[[123 131 124 150 131]
 [134 138 129 126 132]
 [135 127 132 122 135]
 [112 127 124 121 123]]
->
[[123 131]
 [134 138]
 [135 127]]

[[120 140 120]
 [134 129 125]
 [126 122 132]
 [138 145 107]]
->
[[120 140]
 [134 129]
 [126 122]]

[[127 133 114]
 [145 123 132]
 [126 138 136]
 [128 150 126]]
->
[[127 133]
 [145 123]
 [126 138]]

[[116 138 113 126 105]
 [156 124 125 110 112]
 [155 112 124 143 119]
 [156 154 100 114 155]
 [115 105 100 110 145]]
->
[[116 138]
 [156 124]
 [155 112]]

[[118 134 100]
 [119 137 118]
 [134 140 121]
 [146 132 110]]
->
[[118 134]
 [119 137]
 [134 140]]

[[129 129 118 127]
 [132 124 119 124]
 [150 131 115 137]
 [130 133 124 129]]
->
[[129 129]
 [132 124]
 [150 131]]
---
[[105 128 116]
 [140 146 128]
 [109 128 113]
 [120 119 137]
 [129 117 137]
 [149 122 134]
 [105 119 156]
 [146 134 125]
 [121 150 107]
 [123 137 112]
 [121 115 131]]
->
[[121 115 131]
 [123 137 112]
 [121 150 107]
 [146 134 125]
 [105 119 156]
 [149 122 134]
 [129 117 137]
 [120 119 137]
 [109 128 113]
 [140 146 128]
 [105 128 116]]

[[121 109 143 127 127 141 107 143]
 [129 121 105 143 119 150 138 133]
 [115 118 135 120 119 130 128 130]
 [137 116 133 128 110 132 121 135]
 [127 144 130 131 136 114 154 140]]
->
[[127 144 130 131 136 114 154 140]
 [137 116 133 128 110 132 121 135]
 [115 118 135 120 119 130 128 130]
 [129 121 105 143 119 150 138 133]
 [121 109 143 127 127 141 107 143]]

[[131 148 152 153 135 148]
 [133 150 145 146 145 147]
 [146 149 150 147 148 131]
 [149 143 150 151 131 123]
 [128 151 150 149 125 149]
 [124 142 146 151 132 149]
 [150 150 147 148 145 149]
 [128 147 127 149 129 146]
 [127 153 150 149 145 147]
 [129 130 124 151 152 151]]
->
[[129 130 124 151 152 151]
 [127 153 150 149 145 147]
 [128 147 127 149 129 146]
 [150 150 147 148 145 149]
 [124 142 146 151 132 149]
 [128 151 150 149 125 149]
 [149 143 150 151 131 123]
 [146 149 150 147 148 131]
 [133 150 145 146 145 147]
 [131 148 152 153 135 148]]

[[156 112 128 131 135 141 131 135 109 129 121 136 125]
 [129 150 149 150 120 129 137 120 129 119 126 124 125]
 [131 113 108 122 135 126 123 109 129 144 146 136 126]
 [147 106 111 125 134 136 138 139 115 137 132 132 135]]
->
[[147 106 111 125 134 136 138 139 115 137 132 132 135]
 [131 113 108 122 135 126 123 109 129 144 146 136 126]
 [129 150 149 150 120 129 137 120 129 119 126 124 125]
 [156 112 128 131 135 141 131 135 109 129 121 136 125]]

[[133 130 125 118 149 129]
 [125 131 134 131 138 127]
 [135 139 113 129 132 127]
 [125 127 139 125 130 127]
 [135 147 128 128 126 129]
 [137 126 142 122 121 131]
 [100 121 129 127 101 125]
 [120 132 125 124 145 128]
 [138 127 137 138 113 128]
 [131 127 127 120 117 128]
 [125 132 128 137 155 128]
 [121 119 124 122 125 127]]
->
[[121 119 124 122 125 127]
 [125 132 128 137 155 128]
 [131 127 127 120 117 128]
 [138 127 137 138 113 128]
 [120 132 125 124 145 128]
 [100 121 129 127 101 125]
 [137 126 142 122 121 131]
 [135 147 128 128 126 129]
 [125 127 139 125 130 127]
 [135 139 113 129 132 127]
 [125 131 134 131 138 127]
 [133 130 125 118 149 129]]

[[112 113 111 135 105 128 141 115 135]
 [127 130 143 131 129 116 136 134 144]
 [119 119 128 122 135 118 123 139 120]]
->
[[119 119 128 122 135 118 123 139 120]
 [127 130 143 131 129 116 136 134 144]
 [112 113 111 135 105 128 141 115 135]]

[[131 125 123 120 106 134]
 [113 149 118 126 114 127]
 [140 128 115 116 109 135]
 [130 120 128 138 123 117]]
->
[[130 120 128 138 123 117]
 [140 128 115 116 109 135]
 [113 149 118 126 114 127]
 [131 125 123 120 106 134]]

[[126 123 123 124 115 124 115 124 134 115 117]
 [110 122 138 112 143 110 144 118 134 145 135]
 [126 136 122 120 113 119 109 138 121 108 111]
 [132 129 143 132 143 134 148 130 141 151 146]
 [120 126 135 122 142 120 143 123 129 146 136]
 [139 127 120 140 133 146 134 128 108 129 137]
 [122 132 129 119 132 117 132 132 120 133 129]]
->
[[122 132 129 119 132 117 132 132 120 133 129]
 [139 127 120 140 133 146 134 128 108 129 137]
 [120 126 135 122 142 120 143 123 129 146 136]
 [132 129 143 132 143 134 148 130 141 151 146]
 [126 136 122 120 113 119 109 138 121 108 111]
 [110 122 138 112 143 110 144 118 134 145 135]
 [126 123 123 124 115 124 115 124 134 115 117]]

[[122 111]
 [145 144]
 [131 140]
 [131 131]
 [141 106]
 [136 138]
 [141 149]
 [139 150]]
->
[[139 150]
 [141 149]
 [136 138]
 [141 106]
 [131 131]
 [131 140]
 [145 144]
 [122 111]]
